Table B holds the same points as the rows below and some others, measured another way and shuffled. Each row below is followed by which row of B it is.
B:
[[  61  -77 -185 -177 -127   95  159 -151   83  206   41  -40  282 -114
   -29  112  275  207   32 -348  -24  139 -338  -38 -215  103 -266  -98
   521  334   97  153   97 -148  236  -52]
 [-187  -60 -116  247   38 -151  119 -542  -24 -253  211 -204  119  277
    13 -201 -134  -45 -277   47  110  304  -29 -305  -61  -18  188  -17
   193   45 -109  148    3 -158  154 -204]
 [-143 -127   73 -235 -152 -164  337  -66    7  335  183 -543 -241  162
    43  -61   16  385 -392  104  140  469  313  -81   81  -69 -433 -289
   265  253 -165  152   24  136   53  370]
 [ -36   48  139  -89 -141 -194 -259    1 -277 -179 -202  326 -377  -65
   293 -424   59   14  356 -632 -399   -9 -216  131  299  221 -123  230
   327 -117  428  216  113   12  198  297]
 [  43  -31 -149  -68 -225   81   30 -168   54  132    9   60  276 -101
    17   59  275  150  236 -366  -76   91 -327  155 -238  174 -274 -103
   443  316  158  194    7 -145  160  -36]
 [-187 -111  110    4  -31 -142  145 -157  -42   39  153 -359 -174  162
   -16 -123 -126  200 -255  131   90  301  233 -136   99  -32 -134 -121
    54   26  -73  107  -20   35   48  169]
 [   4  -61  -74   80  -21    8  -86 -279  -19 -137  -29  197  263 -197
   -28   12   64    5  262 -368 -230  -35 -401  -55 -172  233  -20   34
   357   35  134  101  -44 -269  179 -211]
 [   4  -93   30   45  -75   50 -136  -23  -39    2  -89  210   92 -174
     6  -14   46  110  295 -350 -207  -41 -213   82   -3  173 -135   67
   194  -31  245   97   15 -141  159   49]
 [ -65 -119  134  110 -254  -21 -106  -42   -3  168   -7   -5   56 -134
   -11   45    5  246  343  -80 -145   90  112  354 -107  219 -400 -195
    53   64   55  123 -223  -51  -51  218]
 [ -19  -76 -191 -127   35   59  252 -289   82   58  149 -198  268   10
   -94   70  155  112 -239 -183  101  191 -325 -316 -170   -3  -30  -61
   458  268   -4  117  150 -180  256 -209]
 [-180 -142  299  220  181  -93 -222   34 -189 -264  -54  102 -298   -1
   -28 -227 -370   34   32  -47 -155  -51  142 -216  381   25  193  256
  -249 -502  218  -33   49  -52  114  150]
 [-143 -109   46  220 -155 -149  -61 -180  -75  -14   16   27 -136  154
   178 -242 -149  139   24 -136 -102  262  207   83  154   61 -156   -5
    72  -87   52  160  -37    4  106  280]
 [-105 -272  145  320 -341   26  -66   99   76  401   -4    3  -12   -2
    76   83 -170  455  190   75  -61  271  561  474   65   86 -579 -242
  -193  -75  -48   88 -226   61  -62  568]
 [ -96 -192 -114  -17   -7  145  301  -32  146  285  204 -341  115  225
   -93   93   18  318 -438   90  345  328  145 -237   25 -216 -108  -73
   104  169  -24   82  221   16  225  123]
 [ -57  -12  144   55  -47  -54 -202 -127 -120 -191  -69  151   12 -169
   -31  -94   -3   -6  372 -266 -250 -102 -232   81  -23  252  -39   54
   142  -79  226  101  -96 -161   62  -58]
 [  89   -4  -95 -184  -27  111 -120   36  -81  -43 -161  361   69 -199
    79  -81  257   41  287 -705 -234 -131 -574  -74   50  148  -18  257
   475   58  469  143  268 -160  359  -32]
 [-187 -240  436  106   58  -19 -131  368 -115  127  -42 -106 -448   -6
   -76  -78 -365  336  -42  164  -22   42  521   -2  463  -74 -159   85
  -448 -443  155  -66   23  138   -8  521]
 [ -87   39 -166 -307   30 -157  333 -415  -32  -67  196 -400   15  156
    11 -172  191   32 -386 -191  114  317 -337 -427  -96  -20    6  -74
   630  364  -29  203  182  -89  248 -191]
 [-221   23  356  159   26 -100 -212 -271 -133 -394  116 -274   48  -87
  -338  -15 -139 -119  366  318  -40 -181  -68   88 -211  293  147 -133
  -251  -87   64   36 -377 -176 -246 -341]
 [-123   20   28  190 -167 -221 -118 -520  -99 -269   46  -11  143  -45
    37 -156   -8  -77  309 -143 -236   98 -187  127 -235  317  -83 -151
   272  101  -18  198 -297 -207  -28 -180]
 [-190   67  393  179  226 -192 -416 -338 -294 -741  -41   91  -45 -266
  -252 -192 -232 -344  513  -26 -355 -393 -395 -155  -60  393  435  163
  -120 -368  240  -15 -287 -309  -96 -502]
 [ -30 -163 -143  -45  -89   91  185   38   71  288   56  -54   -5  154
   114  -44   72  321 -273 -249  123  312   61 -117  154 -148 -209   32
   270  123  116  143  287   35  314  300]
 [-283 -129  215  343  230 -108   -5 -437  -45 -384  236 -363  120   75
  -324    1 -386  -74 -150  473  101   50  119 -341  -97   68  310  -81
  -278 -244 -184  -51 -249 -222  -90 -367]
 [ -76  -76    6  224 -186  -82 -106 -315  -31  -65   17   68  160  -59
    36  -48  -18   65  270 -150 -183  110  -58  173 -149  233 -178 -115
   172   41   25  151 -202 -160   31   -2]
 [ -29 -150  231  -81 -166   47 -136  421  -96  282 -160  139 -372  -43
   141 -137  -13  368  175 -316 -137   52  228  245  393   19 -374  121
   -26 -150  375  100  170  162  147  637]
 [-154  -93  119   62  177   25   -1 -102  -60 -191   97 -154  -28   71
  -171  -66 -144   31 -146   52   96    3  -56 -323  107  -44  228  128
   -65 -155  128    8  101 -104  135 -128]
 [-156 -159   50  220   25   72   73 -223   82  -14  191 -278  244   76
  -240  131 -136  131 -100  267  190  117   98 -108 -163   14   31 -136
  -126   11  -83   19 -114 -144    3 -155]
 [ -81   22   89  -59 -162 -151  -40 -305  -87  -95   38 -126   70 -131
   -36  -55  108   35  285 -146 -193   59 -218  133 -212  299 -202 -185
   319  191   41  174 -217 -137  -29 -101]
 [   8 -205  -43  209 -111  182  -31 -113  139  179   32   83  436 -229
  -172  294   14  231  259  -81  -60   13  -95  148 -275  168 -243 -155
    77   61   16   17 -155 -239   65  -75]
 [-143  -36  111  475  -83  -42 -293 -497  -33 -389   66   72  403 -128
  -200   41 -141 -150  521  103 -168 -125 -169  209 -373  375  118 -125
  -122  -79    2   80 -447 -332 -145 -417]
 [ -76  -89  -29   56    3  -13   53 -255   -1  -61   90  -88  162  -29
   -81    3   -8   74  -21  -96  -18  104 -164 -154 -108   88  -13  -39
   217   51   20   84  -11 -169  128 -137]
 [ -39  -86   92  -56  -75   13  -63   99  -87   72  -62   83 -152  -44
    65 -115   41  185  109 -309 -108   51  -49   31  180   55 -165   97
   152  -36  278  116  131    6  176  254]
 [ -21  -49    9   31 -141  -77 -105 -144  -79  -25  -65  158    9 -107
   103 -124   54   97  255 -377 -238   70 -175  105   -1  195 -182   12
   295   29  180  157  -24 -104  137   94]
 [ -47   -8   71   21 -246  -68 -153  -77  -97   -5  -68  114  -62  -34
   125 -173   98  110  354 -326 -197   68  -89  287   13  216 -253  -12
   212   82  245  208  -61  -32   65  200]
 [-181 -108 -270  320 -104 -250  258 -773   55 -111  278 -284  246  311
   129 -160 -133   43 -376   61   67  565   76 -245 -204   14  -35 -235
   394  194 -382  212 -129 -174  149 -136]
 [  10  101  -62 -105  -13   66  -96 -327  -44 -287   17   50  358 -197
  -185   34  285 -158  388 -334 -119 -202 -699  -39 -360  300  135   26
   407  241  270  149  -49 -304  109 -513]
 [  10 -254 -152  -65 -166  194  301   62  218  553  119 -217  231    6
   -53  261  108  484 -243  -58  185  346  131    9  -93  -98 -467 -222
   242  274  -67   80  114  -20  203  265]
 [-121 -111  259 -203  302   73    3  296 -136  -90   -8 -123 -362   24
  -151 -133 -133  125 -255  -93   90  -78  -43 -462  442 -158  236  331
   -95 -287  356  -48  366   41  251  119]
 [-266  -15  316  177  218  -96 -162 -168 -184 -466  114 -214 -187  131
  -218 -221 -286 -129  -16  238   70  -95   33 -269  153   35  413  157
  -306 -311  166   11  -47  -82  -22 -206]
 [-147  -81  -92  193  332 -235   43 -599 -150 -510   83   52   19   57
    49 -281 -283 -199 -319 -241 -179  160 -325 -730  126   26  445  240
   346 -281  -51   45  129 -305  331 -363]
 [  16 -361   96  165 -146  112  -49  365   44  486 -160  297 -155 -142
   176   63 -195  537   35 -316 -198  206  401  160  374  -46 -516   60
   -43 -290  147   -3  133   63  238  737]
 [ -65   17   70   16 -176 -164 -139 -239 -129 -119  -46   90  -37  -97
   105 -186   73   26  327 -324 -282   57 -191  167  -55  276 -188  -44
   312   65  163  193 -120 -103   54   46]
 [ -50 -215 -214  318  -78   -4   74 -247   55  102   41  174  136  155
   213 -102 -135  202 -207 -288  -28  363   96 -143  124  -73 -101   74
   237  -74   -7  136  148 -103  330  208]
 [ -84  -26   66  291 -387 -115 -274 -168  -98  -22  -83  227  -31   34
   224 -228   15  105  504 -282 -246  120  102  528   -5  267 -307  -68
    77   30  199  254 -209  -19   -6  294]
 [-155 -240  169  298   83  140    1 -118  107   15  159 -237  295  -85
  -357  279 -239  184   13  384  142    5  175  -68 -169   50    7 -150
  -321 -146 -111  -81 -213 -185  -62 -157]
 [-192 -107  184   84 -106 -116    5   19  -94   60   60 -204 -326  233
    83 -232 -161  216 -134   59   65  258  365   35  276  -59 -153  -10
   -95  -86   87  133   32  129   51  395]
 [ -81   23  168   13  -38  -51 -174 -227 -100 -242    8  -30  125 -203
  -175  -15   48  -56  409  -98 -185 -159 -311   78 -206  313    8  -56
   115   34  166   85 -215 -203  -48 -253]
 [  13 -131    5 -179 -227  140  113  149   87  409   24 -125  100 -117
   -59  170  219  384  106 -164   31  132  -11  216  -95   74 -472 -181
   226  274  129  122   22    6   87  251]
 [-148 -121  154  289    1  -17 -137 -219  -31 -166   63  -44  135  -53
  -154   16 -195   44  187  117  -57   -4   48   26  -99  161   25  -57
  -140 -149   17   26 -213 -177  -36 -110]
 [-269 -244  199  466  224   67   57 -400  132 -191  322 -477  429   -2
  -535  321 -415   60 -146  755  262   31  242 -265 -318   43  232 -256
  -474 -192 -348 -153 -383 -289 -187 -469]
 [  91   14 -105 -380   54  241   90   71   28   62   -5    7  220 -176
  -178  118  388   86   85 -449   36 -144 -637 -213 -128   60   11  126
   464  279  388  102  293 -163  306 -237]
 [-182   25  383 -197  115 -153 -139  177 -292 -254  -58 -126 -588   85
     3 -384 -108    2   -4 -138  -71  -59    2 -185  445   12  141  255
   -66 -248  397   78  185  111   97  219]
 [-140  101  268  104  -20  -81 -362 -149 -227 -465  -55  121  -79  -77
  -100 -231  -10 -195  524 -161 -195 -267 -290  132   -3  293  215  145
   -65 -140  393  125 -136 -139  -37 -202]
 [   6  -25  -91    7 -156  -62  -71 -219  -62  -33  -65  209   85  -91
   154 -130  130   63  242 -488 -242   94 -294   67  -49  200 -171   27
   442  113  192  191   29 -140  216   35]
 [-208   -7  411  -98  365 -159 -167   37 -313 -476  -29  -86 -484  -25
  -136 -330 -278 -116  -71  -61 -122 -176 -122 -490  426   13  414  351
  -138 -456  321  -36  164  -41  114  -75]
 [-104 -238  -77  312   -6  129   87 -110  114  135  126  -63  189  174
   -53   66 -169  246 -227   78  190  246  221 -123   53 -132  -20    5
   -87  -86  -25   34   85  -78  187  116]
 [ -15 -334   80  496    6  326 -251  127  130  136  -71  372  403 -255
  -208  326 -242  248  361  -33  -89 -164  106  165  -44   96  -85   68
  -354 -353  152 -111 -110 -242  103   57]
 [ -67 -126  -54 -198    1   43  249   60   24  229  102 -245 -130  172
    27  -71   62  284 -385 -139  180  281   37 -265  193 -169 -132   37
   251  131  109  119  313   72  278  234]
 [-287  -99  479  175  321 -114 -203    9 -233 -438   56 -197 -361   37
  -258 -200 -445  -63  -54  306   -2 -149  186 -344  334    5  393  215
  -491 -530  164  -92  -42  -48  -48  -63]
 [ -67   13   60 -232 -111   60  132 -115   36   80  148 -388  162  -38
  -242  109  253  131   88   41  140   36 -224   57 -289  141 -176 -220
   229  380   88  146  -77  -76  -26 -177]
 [ -49   43  126 -465 -230  -98  125  153 -105  233    1 -293 -354   53
    89 -188  291  261   13 -270    0  183  -49  134  123   54 -404  -97
   383  336  261  245  146  171   85  357]
 [-123 -329    4  478 -364  168   83 -144  287  484  201 -253  467   36
  -171  396 -135  480  110  438  200  324  569  495 -353   79 -555 -504
  -266  167 -309   56 -413  -75 -166  234]
 [ -56 -228  -20  -72  -44  191  246  154  144  400  125 -284   67   90
  -120  172   23  412 -305   60  268  242  193 -107   59 -171 -260  -89
    32  120   26   37  187   35  179  245]
 [-130 -155 -244  375 -574 -235  120 -340   38  365   83  -12 -108  470
   555 -357  -39  381 -141 -217   -9  766  571  440  127  -33 -607 -240
   316  241 -148  387  -38  167  161  737]
 [ -23   20   14 -112 -168    3  -66  -73  -64   -1  -27   26   28  -56
    22  -91  211   79  265 -335 -106   12 -271  137  -69  174 -157    0
   311  185  268  189   26  -72  116   23]
 [-225 -150  264   93   -1  -28    3  152  -84   55   97 -286 -355  258
   -34 -180 -235  243 -221  214  199  193  450  -63  344 -154  -39   45
  -304 -195  119   52   93  155   40  375]
 [-226 -226   56  181  201   65  292 -309  136    4  349 -602  277  149
  -396  239 -255  165 -479  586  380  228  213 -432 -176 -124  138 -218
  -193    0 -315  -64  -96 -160   -7 -290]
 [-224 -172  204  474  396  105 -194 -212  -54 -501  117   -7  181   27
  -365   29 -442 -134  -54  282  106 -206  -35 -456   69  -17  614  264
  -472 -522   98 -150  -20 -278   78 -423]
 [ -49  -30   34  145  193  -16 -135 -527  -40 -456   48   61  480 -378
  -328  157  -40 -210  351 -105 -259 -243 -617 -266 -433  370  265  -28
   233  -54    6  -12 -261 -486   35 -723]
 [  13 -335 -459  278  -92  286  394 -279  363  460  231 -112  654  151
   -53  347   25  402 -454  -24  313  463   71 -195 -258 -199 -237 -184
   286  264 -249   66  152 -195  348   -7]
 [-183 -204  232  230 -159  -31  -29   58   -1  189   91 -217 -156  120
   -32  -22 -225  322  -13  243   78  224  518  200  143    1 -287 -148
  -284 -118  -16   60 -132   85  -68  404]
 [ -47 -196   51  266 -258   45 -112   10   41  235  -42  148   79  -51
    86   31  -75  309  261 -141 -121  150  230  344   17  120 -385 -100
   -24  -41   88  109 -125  -31   54  353]]
Rows of B count from 0, top down.

[  -4  120  101   10   43   15   17   21  112  -60 -176  -32  121  193
  -99 -206   86  -43  -63 -165  202  139  -54   52  120  115  -51   85
 -154   91] -> 43
[ -59  115  -87   69  -35  -18    0   -8  139  -80  -17   32   63   70
   -1   29   83  -56  -70  -26   99   46  -93  -27  -75   17  -43    1
  -12 -106] -> 30
[  32  243  212 -240   -5   28  -16  -55  180    2 -111   26 -131  158
   59 -189  -45  -98  -96 -168  198  280   75   53  171   82   73   -2
 -203   93] -> 20
[  -5  -50  228   74  -63   30   90  -83 -158   90   22  -28 -101  -99
 -146    8 -151  179   31  134 -265 -162  -36   58   -8   39   76  145
   83   96] -> 11
[-124   16  171  -13 -178  108   32 -133 -124  -14  225  -75 -362 -152
    4   36 -185  130    5  129 -445  -85   28   -3    7  -22  162  150
  180  -29] -> 65
[-214  217   32  -71 -119  -11   17  -66  247 -191   99  -53  -91   92
   78  -27  106 -125 -123  -26   24  164  -36  -53    9   58  -17   35
  -28 -141] -> 70
[  -2  -30 -231  131  -50   56  -68   77  -81  -89  -92  -26  102  103
    1  -85  131  -57  -49 -145   13   29 -120 -103   66  -65  -12   19
   52 -149] -> 63
[  22  -61 -178  149  -14  -41    0   98  -82  -54 -195  -30  272  145
  -83 -105  199  -57  -80 -125  137   18 -151  -86   90  -12  -88   21
  -24  -87] -> 47
[  66  -84 -385  169  -73  -15  -49   79 -137  -27  -75   32  145   41
   -3   39  152  -65 -107  -91   62   -4 -119 -130  -10 -118  -49  -31
   93 -199] -> 9
[ 118  -59 -377   56 -136  -46   -5  -10 -167   64   59   55  -51  -77
   23  127   39  -50 -201  -21   25   51   16  -90  -32 -135  -14  -29
  104 -155] -> 2
[  98   43  301  -54    4  309 -131  -59 -164   97  -30   37 -386  -36
   34 -169 -365  192  201  -77 -377  -74   20   93  100  -49  320  103
   84  122] -> 51
[ 268 -185  191  206  112   99   44   20 -361  260 -240   39   76  -43
 -298 -123 -225  296  123   -2 -139 -243  -66  154   44   27   79  173
   22  291] -> 15
[-359  225 -203  -33 -273 -149   61 -120  323 -262  323   -9 -109  -53
  198  297  200 -196 -206  182  -62   82  -80 -190 -212  -25  -71  -67
  126 -422] -> 66
[ -88   28 -228   71 -121   11  -48   25    0 -123   26  -10   13   47
   83   28  122  -93  -77  -54  -44   34 -106 -143   -1  -87    2  -21
   89 -241] -> 62
[-151   42  -86  -71 -174  -95   70   -7   13 -154   10 -160   40  120
    8 -122  242 -171 -246 -101   72  220  -10 -126  220   38  -86   71
  -48 -115] -> 18
[-255  189 -107   -5 -166  -95   54  -64  267 -214  151  -36   -8   48
   88  111  195 -157 -168   55   44  112  -81 -115  -86   32  -85   -9
   27 -255] -> 26
[-190  -92  304    3 -116 -184  184  -10 -115  -56 -133 -172  235   77
 -142  -87  168   25  -45  131 -118 -110 -160 -109  188  107  -55  110
  -34   -4] -> 29
[ -16  -56  252  122  -38   12   83  -83 -140  106   13   36  -63 -140
 -130  107 -185  223  114  225 -317 -291 -109   48 -121   16   98  101
  124   43] -> 42
[  26  149 -128   22  -37  137 -106  -29   86  -40   48   85 -179   17
   83    3  -76  -23  -21  -98  -18   80  -13    6  -74  -61   90   -2
   51  -98] -> 39
[-207  222  -10 -200 -182 -184   66  -81  267 -153   75  -14  -15   82
  164   89  194 -233 -218   41  151  213  -26 -148   32   25  -43  -96
  -75 -232] -> 44
[ 158   13 -326   24  -79   98 -113   -2 -124   64   40   99 -179  -47
   90   50  -71  -34 -105 -115  -17   84   35  -48  -20 -156   95  -41
  100 -125] -> 57
[-121 -144  -82  216 -185 -255  226  -95 -133   54  155    7  141 -233
 -145  394   69  109 -114  409 -209 -321 -148  -98 -263  -17 -109   45
  209 -168] -> 69
[-125  101  377    7  -80   61   71 -169   43   47  161   49 -270 -168
  -25  156 -268  201  127  274 -388 -230  -54   77 -189   36  169   88
  129   16] -> 25
[  40  -34 -144   44  -38  -77   27   70  -75  -31 -187  -53  218  155
  -68 -139  195  -99 -154 -150  194  116  -78  -81  167    7  -88   22
  -76  -40] -> 19
[-178  155   97  -31  -64 -100   75  -17  207 -156  -62  -73  137  162
  -26  -81  193 -124 -125  -38  153  134  -90  -45   72  114  -98   42
 -111  -63] -> 12
[ -46    2 -278   34 -149   51  -66   32  -80 -111   40  -44  -63   47
   91  -41  118 -108 -131 -126  -48  113  -39 -142   91 -104   18    1
   91 -216] -> 5
[ -37  135    8   21    4  -74   52   -5  176  -61 -106   10  153  139
  -61  -48  132  -77 -111  -59  238  112  -73    9   -5   91  -95   17
 -119  -12] -> 23
[ 229  -22  507   72  180  227  -22  -31 -202  253 -255   93  -98   -4
 -222 -201 -403  343  281  -16 -218 -232  -49  239   35   76  228  164
  -40  366] -> 3
[ 191  118   45  -67   87    0  -28    7   52  117 -229  121   59  128
  -29 -103  -46  -26  -52 -150  277  128   -2   71   56   32   27  -44
 -167  104] -> 41
[  96   34    9  -53    1   40  -34   41  -67   16 -200  -23   40  161
  -28 -230   44  -57  -81 -215  138  168   -5   -8  228   17   29   38
 -112   61] -> 40
[-177  130   23  -79 -121  173  -94    6   57 -233   24 -155 -179  173
  100 -281   83 -115  -59 -234 -116  225  -13  -83  251   10   82  107
   -2 -103] -> 16
[ -32  -91  303   53  -16 -106  137   -6 -145   66 -202  -52  207   44
 -176  -64   22  110   38  112  -85 -167 -147  -14   96   84   -1   83
  -37   88] -> 8
